Below is a small trained network, with its code and all its weights. Each question gives an input and a class and asks what happens when units are switched off, that is, made to give their printed mean instead of their output.

import numpy as np


def w(rows, s, z=0):
    codes = np.array(rows[::2]) - 128.0
    scale = np.full(codes.shape[1], s)
    scale[-1] = z or s
    return codes * scale


def norm(h):
    return h / np.sqrt((h * h).mean(-1, keepdims=True) + 1e-5)


def f(y):
    return y / 2 * (1 + np.tanh(0.7978845608 * (y + 0.044715 * y**3)))


def log_softmax(a):
    a = a - a.max(-1, keepdims=True)
    return a - np.log(np.exp(a).sum(-1, keepdims=True))


def net(x, mask):
    res = np.array(x, float).reshape(1, 3) / 4 @ E
    u = 0
    for l in range(3):
        y = f(norm(res) @ A[l][:, :-1].T + A[l][:, -1])
        res = res + np.where(mask[u : u + 12], y, B[l][:, -1]) @ B[l][:, :-1]
        u += 12
    return log_softmax(norm(res)[-1] @ U[:, :-1].T + U[:, -1])


A, B = {}, {}
E = w([
[132,181,137,73,133,23],'x0',
[66,255,189,125,38,28],'x1',
[128,24,21,250,167,139],'x2',
],0.00078)
A[0] = w([
[170,11,41,158,185,157,3],'0.n1',
[129,124,135,141,137,116,123],'0.n2',
[129,129,128,129,128,128,127],'0.n3',
[109,109,147,143,118,160,111],'0.n4',
[130,132,130,132,132,129,126],'0.n5',
[188,110,173,87,168,226,107],'0.n6',
[127,3,72,186,129,196,23],'0.n7',
[123,131,121,122,125,130,116],'0.n8',
[144,117,118,131,142,127,151],'0.n9',
[144,156,147,54,131,136,87],'0.n10',
[131,143,128,95,128,128,78],'0.n11',
[110,122,88,166,143,80,100],'0.n12',
],0.0031,0.00078)
B[0] = w([
[53,207,132,207,188,141,248],'0.n1',
[125,118,119,127,127,128,126],'0.n2',
[129,128,128,129,128,128,128],'0.n3',
[145,162,122,127,103,135,133],'0.n4',
[127,128,128,128,127,127,128],'0.n5',
[164,76,46,90,151,135,192],'0.n6',
[141,252,155,140,140,76,246],'0.n7',
[133,126,132,133,129,127,126],'0.n8',
[107,124,116,132,132,150,135],'0.n9',
[138,112,150,96,170,124,154],'0.n10',
[126,117,148,118,143,129,125],'0.n11',
[128,90,84,119,141,124,132],'0.n12',
],0.0026,0.0019)
A[1] = w([
[104,144,155,104,134,116,66],'1.n1',
[151,129,103,147,114,153,156],'1.n2',
[145,130,113,132,120,128,138],'1.n3',
[50,201,189,248,27,106,46],'1.n4',
[36,84,21,186,186,7,89],'1.n5',
[122,158,220,44,108,76,16],'1.n6',
[121,144,168,104,128,104,40],'1.n7',
[148,136,162,112,113,96,55],'1.n8',
[115,101,145,138,135,144,135],'1.n9',
[132,135,146,118,125,115,89],'1.n10',
[122,108,130,136,130,139,151],'1.n11',
[80,194,165,214,46,110,2],'1.n12',
],0.0017,0.00077)
B[1] = w([
[144,110,129,158,156,125,113],'1.n1',
[121,143,125,111,109,120,139],'1.n2',
[127,131,129,124,118,127,131],'1.n3',
[110,7,111,71,128,218,253],'1.n4',
[240,148,26,60,111,127,195],'1.n5',
[131,117,156,235,212,98,170],'1.n6',
[146,102,132,179,160,120,99],'1.n7',
[132,108,136,180,147,117,96],'1.n8',
[118,157,118,113,142,134,113],'1.n9',
[133,111,133,158,145,122,111],'1.n10',
[115,146,124,111,127,131,127],'1.n11',
[130,44,120,101,130,185,161],'1.n12',
],0.0018,0.00054)
A[2] = w([
[103,153,103,255,216,152,52],'2.n1',
[125,131,196,126,151,55,43],'2.n2',
[55,245,134,234,66,69,1],'2.n3',
[123,160,212,169,176,189,82],'2.n4',
[133,192,124,127,70,178,109],'2.n5',
[145,66,10,185,130,199,66],'2.n6',
[126,57,150,66,61,117,138],'2.n7',
[155,91,32,174,112,46,36],'2.n8',
[102,132,134,134,137,112,127],'2.n9',
[180,187,93,103,224,99,41],'2.n10',
[98,198,184,101,167,76,26],'2.n11',
[143,207,126,100,76,174,126],'2.n12',
],0.0032,0.00093)
B[2] = w([
[102,253,121,122,129,159,250],'2.n1',
[159,192,160,140,95,102,148],'2.n2',
[134,87,111,101,182,206,226],'2.n3',
[112,146,64,70,86,80,166],'2.n4',
[148,105,88,178,155,71,151],'2.n5',
[147,170,203,112,117,81,170],'2.n6',
[106,184,114,171,159,159,150],'2.n7',
[132,156,88,39,76,132,121],'2.n8',
[145,134,133,132,106,151,136],'2.n9',
[82,92,156,156,113,181,202],'2.n10',
[202,160,154,159,117,137,183],'2.n11',
[167,105,99,161,166,78,165],'2.n12',
],0.0032,0.0017)
U = w([
[166,9,133,59,208,185,110],'0',
[190,180,228,133,97,74,215],'1',
[98,254,52,153,184,193,201],'2',
[52,34,136,206,64,151,104],'3',
[131,130,36,32,28,85,98],'4',
[158,61,55,185,148,95,3],'5',
],0.0098,0.0031)

Each question gives the input, the list of numbers given to net, and the class t.
The units are the neurons (one row each of A and B). Each row of codes is followed by its name. A weight is (code - 128) times the scale printed after its matrix; where a second scale follows, it is the last column's (A, B and U).
mask holds one flag per neuron, layer by layer. A switched-off neuron (its flag False) gives its mean, the last column of its row in B, instead of its output. The means were averaged over made-up inputs and are rounded, as every weight is.
A unit's drop is (log p(t) with every unit on - log p(t) with that unit switched off) / (log p(t) with every unit on - log p(t) with every unit switched off).
The circuit of an input: a set's keep is (log p(t) with only the set's units on - log p(t) with every unit switched off) / (log p(t) with every unit on - log p(t) with every unit switched off). Starting from the 12 units with the biggest drops (on a tie, the unit counted first), units are removed one at a time, each time the one whose removal leaves the highest keep (on an exact tie, the one counted first), for as long as the keep stays at least 0.8.
circuit, biggest first: the units of the circuit, biggest drop first
k most important neurons: the k neurons with the biggest drops, biggest first
top k neurons in layer l: the k neurons of layer l with the biggest drops, biggest first
input [7,3,3], class 4: 2 most important neurons -> [2.n8, 0.n7]
input [2,6,2], class 3: top neuron in layer 1 -> [1.n4]
input [2,7,4], class 4: top 2 neurons in layer 2 -> [2.n8, 2.n10]
input [4,-4,-2], class 0: circuit, biggest first -> [0.n7, 2.n1]
input [0,7,5], class 4: circuit, biggest first -> [2.n8, 0.n1]
input [-7,3,-4], class 3: 2 most important neurons -> [2.n1, 0.n7]
input [-1,8,0], class 3: circuit, biggest first -> [0.n7, 2.n1, 1.n4]
input [7,3,2], class 4: circuit, biggest first -> [0.n7, 0.n1]
input [-6,8,-3], class 3: 2 most important neurons -> [0.n7, 2.n1]
input [-3,1,-3], class 1: circuit, biggest first -> [0.n1, 2.n3]
input [-6,-3,-7], class 0: 2 most important neurons -> [2.n1, 0.n6]
input [-5,0,-3], class 5: 2 most important neurons -> [2.n1, 1.n4]
input [5,-5,-7], class 0: 4 most important neurons -> [0.n7, 0.n1, 2.n1, 0.n6]
input [-1,-1,-7], class 1: top neuron in layer 2 -> [2.n3]
input [-4,1,-5], class 1: 3 most important neurons -> [0.n1, 2.n3, 2.n1]
input [0,2,-2], class 1: 2 most important neurons -> [0.n1, 2.n1]
input [-8,7,3], class 3: 3 most important neurons -> [0.n1, 1.n4, 2.n1]
input [-2,8,7], class 4: top 2 neurons in layer 0 -> [0.n1, 0.n12]
input [-3,-2,-6], class 0: 3 most important neurons -> [0.n6, 0.n7, 2.n1]
input [-5,5,-3], class 3: 4 most important neurons -> [0.n7, 2.n1, 2.n6, 1.n4]
input [3,5,7], class 4: most important neuron -> [2.n8]
input [-2,0,-1], class 5: 2 most important neurons -> [2.n1, 2.n3]
input [7,-5,-2], class 0: 2 most important neurons -> [0.n7, 2.n1]
input [8,-4,-2], class 1: top 3 neurons in layer 1 -> [1.n4, 1.n12, 1.n5]
input [-1,3,0], class 3: top 2 neurons in layer 0 -> [0.n7, 0.n6]
input [-2,8,3], class 3: top 2 neurons in layer 0 -> [0.n6, 0.n7]
input [-7,3,-1], class 3: top 2 neurons in layer 2 -> [2.n1, 2.n3]
